Below is a small trained network, with its code and all its weights. Each question gives an input and a class and asks what happens when units are switched off, that is, made to give their printed mean instead of their output.

import numpy as np


def w(rows, s, z=0):
    codes = np.array(rows[::2]) - 128.0
    scale = np.full(codes.shape[1], s)
    scale[-1] = z or s
    return codes * scale


def norm(h):
    return h / np.sqrt((h * h).mean(-1, keepdims=True) + 1e-5)


def f(y):
    return np.maximum(y, 0)


def log_softmax(a):
    a = a - a.max(-1, keepdims=True)
    return a - np.log(np.exp(a).sum(-1, keepdims=True))


def net(x, mask):
    res = np.array(x, float).reshape(1, 7) / 4 @ E
    u = 0
    for l in range(2):
        y = f(norm(res) @ A[l][:, :-1].T + A[l][:, -1])
        res = res + np.where(mask[u : u + 7], y, B[l][:, -1]) @ B[l][:, :-1]
        u += 7
    return log_softmax(norm(res)[-1] @ U[:, :-1].T + U[:, -1])


A, B = {}, {}
E = w([
[124,123,132,131,126,121,138,121,132,139],'x0',
[132,129,127,122,120,133,135,113,128,133],'x1',
[132,131,131,134,122,125,130,121,131,128],'x2',
[124,163,85,143,150,161,175,141,208,95],'x3',
[128,134,139,141,116,143,138,122,126,121],'x4',
[198,120,198,51,107,94,164,198,179,122],'x5',
[141,135,110,181,78,182,97,177,154,255],'x6',
],0.0036)
A[0] = w([
[163,75,171,81,68,112,159,171,168,102,87],'0.n0',
[125,106,148,183,82,132,56,134,138,205,57],'0.n1',
[159,2,225,127,103,115,97,145,73,123,40],'0.n2',
[88,130,99,215,158,138,98,75,104,158,122],'0.n3',
[117,203,80,94,130,166,166,195,215,114,97],'0.n4',
[158,110,158,109,87,88,147,200,157,170,74],'0.n5',
[139,52,215,126,92,131,63,89,47,164,3],'0.n6',
],0.0039,0.0033)
B[0] = w([
[118,165,147,92,210,139,96,113,149,164,214],'0.n0',
[155,48,121,121,78,124,112,128,74,87,224],'0.n1',
[166,203,80,94,101,60,92,155,31,139,201],'0.n2',
[89,105,169,114,143,157,104,111,161,110,252],'0.n3',
[162,156,126,187,68,53,149,128,63,143,218],'0.n4',
[144,131,173,96,179,218,116,107,174,133,207],'0.n5',
[97,178,4,60,141,25,88,201,52,223,204],'0.n6',
],0.0044,0.0032)
A[1] = w([
[137,209,44,185,120,125,216,163,254,103,36],'1.n0',
[192,85,87,125,96,186,103,194,178,205,100],'1.n1',
[21,87,88,163,142,171,83,75,122,149,149],'1.n2',
[131,123,95,134,89,126,41,134,67,180,216],'1.n3',
[156,93,121,136,97,175,129,161,168,192,2],'1.n4',
[194,179,221,39,143,116,153,203,188,143,60],'1.n5',
[151,160,160,35,183,80,164,98,120,54,139],'1.n6',
],0.0059,0.0022)
B[1] = w([
[157,142,85,33,121,7,90,206,2,193,191],'1.n0',
[27,46,184,189,100,99,169,119,119,25,212],'1.n1',
[223,162,163,78,159,189,97,103,187,154,230],'1.n2',
[133,160,110,136,144,103,201,151,164,93,253],'1.n3',
[50,89,198,136,87,100,194,116,136,65,170],'1.n4',
[182,189,55,125,207,233,57,18,162,147,237],'1.n5',
[54,52,169,218,40,137,173,183,148,141,234],'1.n6',
],0.0053,0.0067)
U = w([
[223,227,134,73,227,253,46,33,227,163,218],'0',
[28,48,222,226,41,135,221,191,167,24,2],'1',
[191,243,16,32,130,31,85,227,12,211,150],'2',
],0.0069,0.0026)

Each question gives the input, the list of numbers given to net, and the class t.
The units are the neurons (one row each of A and B). Each row of codes is followed by its name. A weight is (code - 128) times the scale printed after its matrix; where a second scale follows, it is the last column's (A, B and U).
mask holds one flag per neuron, layer by layer. A switched-off neuron (its flag False) gives its mean, the last column of its row in B, instead of its output. The means were averaged over made-up inputs and are rounded, as every weight is.
A unit's drop is (log p(t) with every unit on - log p(t) with that unit switched off) / (log p(t) with every unit on - log p(t) with every unit switched off).
The circuit of an input: a set's keep is (log p(t) with only the set's units on - log p(t) with every unit switched off) / (log p(t) with every unit on - log p(t) with every unit switched off). Starting from the 12 units with the biggest drops (on a tie, the unit counted first), units are removed one at a time, each time the one whose removal leaves the highest keep (on an exact tie, the one counted first), for as long as the keep stays at least 0.8.
units of the circuit, in order: the units of the circuit, biggest drop first
k most important neurons: the k neurons with the biggest drops, biggest first
k most important neurons of layer l: the k neurons of layer l with the biggest drops, biggest first
drop when u is switched off: that unit's drop, to one decimal
input [-2,8,-2,-4,4,4,0], class 0: 3 most important neurons => 1.n5, 0.n5, 1.n0
input [2,-8,1,6,2,4,1], class 2: 2 most important neurons => 1.n0, 0.n4
input [-7,-6,5,1,-5,5,7], class 1: most important neuron => 1.n1
input [5,0,-5,-2,6,-5,-5], class 0: 2 most important neurons of layer 1 => 1.n2, 1.n1
input [-5,1,0,0,-8,6,8], class 1: 3 most important neurons => 1.n1, 1.n4, 1.n2
input [7,-2,2,4,-6,3,-3], class 2: 4 most important neurons of layer 0 => 0.n4, 0.n3, 0.n1, 0.n5
input [6,3,2,2,2,-1,0], class 2: units of the circuit, in order => 0.n1, 1.n0
input [7,4,0,7,-7,-1,-5], class 2: 2 most important neurons of layer 1 => 1.n0, 1.n1
input [6,-7,-8,-2,4,6,5], class 0: 2 most important neurons => 1.n5, 1.n6
input [2,-7,7,-3,6,6,6], class 0: 2 most important neurons => 1.n5, 0.n5
input [4,1,4,3,0,-3,4], class 1: 3 most important neurons => 1.n5, 1.n1, 1.n4
input [7,8,3,-7,8,5,-3], class 2: 3 most important neurons => 0.n2, 0.n6, 1.n2
input [-5,-2,2,-1,-3,-4,6], class 1: 2 most important neurons of layer 1 => 1.n5, 1.n1
input [-6,-8,-5,6,-3,-1,-5], class 2: 3 most important neurons of layer 1 => 1.n0, 1.n1, 1.n4
input [0,-5,-2,-8,-5,3,8], class 1: 2 most important neurons => 1.n1, 1.n0
input [-4,4,-5,6,-5,-5,-2], class 2: 2 most important neurons => 1.n0, 1.n5
input [7,0,-1,-1,-7,6,-1], class 0: most important neuron of layer 1 => 1.n5
input [2,-6,0,-6,8,7,2], class 0: 2 most important neurons => 1.n5, 0.n5
input [-1,0,-5,6,3,4,2], class 2: 2 most important neurons => 1.n0, 0.n4
input [4,-1,1,0,-5,3,-2], class 0: drop when 1.n5 is switched off => 3.3
input [-4,4,8,5,3,-3,2], class 2: drop when 1.n0 is switched off => 0.9
input [-2,-7,5,-5,-1,4,6], class 1: drop when 1.n1 is switched off => 3.4
input [3,6,-2,-1,4,7,0], class 0: drop when 0.n5 is switched off => 0.0
